Below are the code and all the weights of a small trained network. Each question names an input and a class and asks about switching units off, where a switched-off unit gives its printed mean instead of its output.

import numpy as np


def w(rows, s, z=0):
    codes = np.array(rows[::2]) - 128.0
    scale = np.full(codes.shape[1], s)
    scale[-1] = z or s
    return codes * scale


def f(y):
    return y / 2 * (1 + np.tanh(0.7978845608 * (y + 0.044715 * y**3)))


def log_softmax(a):
    a = a - a.max(-1, keepdims=True)
    return a - np.log(np.exp(a).sum(-1, keepdims=True))


def net(x, mask):
    res = np.array(x, float).reshape(1, 3) / 4 @ E
    y = f(res @ A[0][:, :-1].T + A[0][:, -1])
    res = res + np.where(mask, y, B[0][:, -1]) @ B[0][:, :-1]
    return log_softmax(res[-1] @ U[:, :-1].T + U[:, -1])


A, B = {}, {}
E = w([
[24,180,145,75,71,84,38],'x0',
[123,45,118,156,155,5,99],'x1',
[220,175,137,201,61,95,74],'x2',
],0.013)
A[0] = w([
[94,198,122,72,111,93,77,65],'neuron 1',
[141,5,111,107,71,56,109,80],'neuron 2',
[136,21,123,163,168,41,77,115],'neuron 3',
[176,140,156,84,114,217,143,87],'neuron 4',
[62,156,132,97,120,38,55,159],'neuron 5',
[119,63,144,135,96,90,131,97],'neuron 6',
[88,34,101,38,193,136,141,93],'neuron 7',
[223,105,151,125,190,120,166,84],'neuron 8',
[162,62,75,230,202,129,171,153],'neuron 9',
[197,133,78,161,200,187,147,79],'neuron 10',
[90,167,214,111,113,85,108,81],'neuron 11',
[103,151,113,141,148,136,86,251],'neuron 12',
[170,151,133,196,53,120,50,117],'neuron 13',
[137,222,219,129,119,199,139,59],'neuron 14',
[191,153,144,169,78,75,119,96],'neuron 15',
[221,154,122,217,124,103,42,132],'neuron 16',
],0.011,0.015)
B[0] = w([
[131,68,161,129,193,107,22,185],'neuron 1',
[106,85,88,165,103,202,81,181],'neuron 2',
[156,151,71,161,61,247,93,221],'neuron 3',
[121,160,133,152,136,200,93,178],'neuron 4',
[211,147,154,106,200,118,130,247],'neuron 5',
[96,142,136,127,113,159,101,150],'neuron 6',
[29,169,79,159,183,88,192,198],'neuron 7',
[139,91,173,127,188,79,44,190],'neuron 8',
[174,166,229,115,146,111,119,247],'neuron 9',
[133,98,160,132,159,113,70,194],'neuron 10',
[113,97,196,139,158,106,72,168],'neuron 11',
[195,180,157,115,140,145,176,240],'neuron 12',
[91,121,159,152,158,147,175,226],'neuron 13',
[97,105,90,150,107,187,89,187],'neuron 14',
[38,110,70,175,179,102,148,195],'neuron 15',
[81,156,117,154,180,130,196,248],'neuron 16',
],0.012,0.016)
U = w([
[179,121,178,132,173,94,85,89],'0',
[59,128,117,147,177,111,196,125],'1',
[152,127,111,140,96,218,94,143],'2',
[254,142,150,118,108,112,239,254],'3',
[154,105,91,121,103,89,128,101],'4',
[124,103,83,132,101,99,118,98],'5',
[113,91,108,132,100,119,114,105],'6',
[158,103,119,117,76,93,124,103],'7',
],0.019,0.017)

Each question gives the input, the list of numbers given to net, and the class t.
The units are the neurons (one row each of A and B). Each row of codes is followed by its name. A weight is (code - 128) times the scale printed after its matrix; where a second scale follows, it is the last column's (A, B and U).
mask holds one flag per neuron, in row order. A switched-off neuron (its flag False) gives its mean, the last column of its row in B, instead of its output. The means were averaged over made-up inputs and are rounded, as every weight is.
A unit's drop is (log p(t) with every unit on - log p(t) with that unit switched off) / (log p(t) with every unit on - log p(t) with every unit switched off).
unit that matters most: the unit with the biggest drop
k most important neurons: the k neurons with the biggest drops, biggest first
drop when u is switched off: that unit's drop, to one decimal
input [4,0,-4], class 0: unit that matters most	neuron 16
input [8,-7,5], class 0: 2 most important neurons	neuron 1; neuron 3
input [3,7,8], class 1: 3 most important neurons	neuron 16; neuron 15; neuron 13
input [-3,-3,1], class 3: 4 most important neurons	neuron 1; neuron 3; neuron 2; neuron 11
input [-2,2,4], class 1: 2 most important neurons	neuron 5; neuron 15
input [6,7,-5], class 2: 3 most important neurons	neuron 3; neuron 2; neuron 9
input [8,2,-8], class 0: 2 most important neurons	neuron 5; neuron 1
input [-6,-2,-6], class 0: 2 most important neurons	neuron 9; neuron 16
input [4,5,6], class 1: 2 most important neurons	neuron 16; neuron 15
input [7,-8,8], class 1: 3 most important neurons	neuron 13; neuron 3; neuron 16
input [3,-3,-2], class 3: 2 most important neurons	neuron 3; neuron 8
input [-3,-2,2], class 3: 2 most important neurons	neuron 1; neuron 11
input [3,8,8], class 1: 2 most important neurons	neuron 16; neuron 15
input [-8,0,-6], class 0: unit that matters most	neuron 9
input [-3,2,-1], class 3: 3 most important neurons	neuron 1; neuron 11; neuron 15
input [3,-6,-3], class 2: drop when neuron 16 is switched off	0.0
input [-1,-2,0], class 3: drop when neuron 3 is switched off	0.1
input [0,7,4], class 2: drop when neuron 3 is switched off	0.9
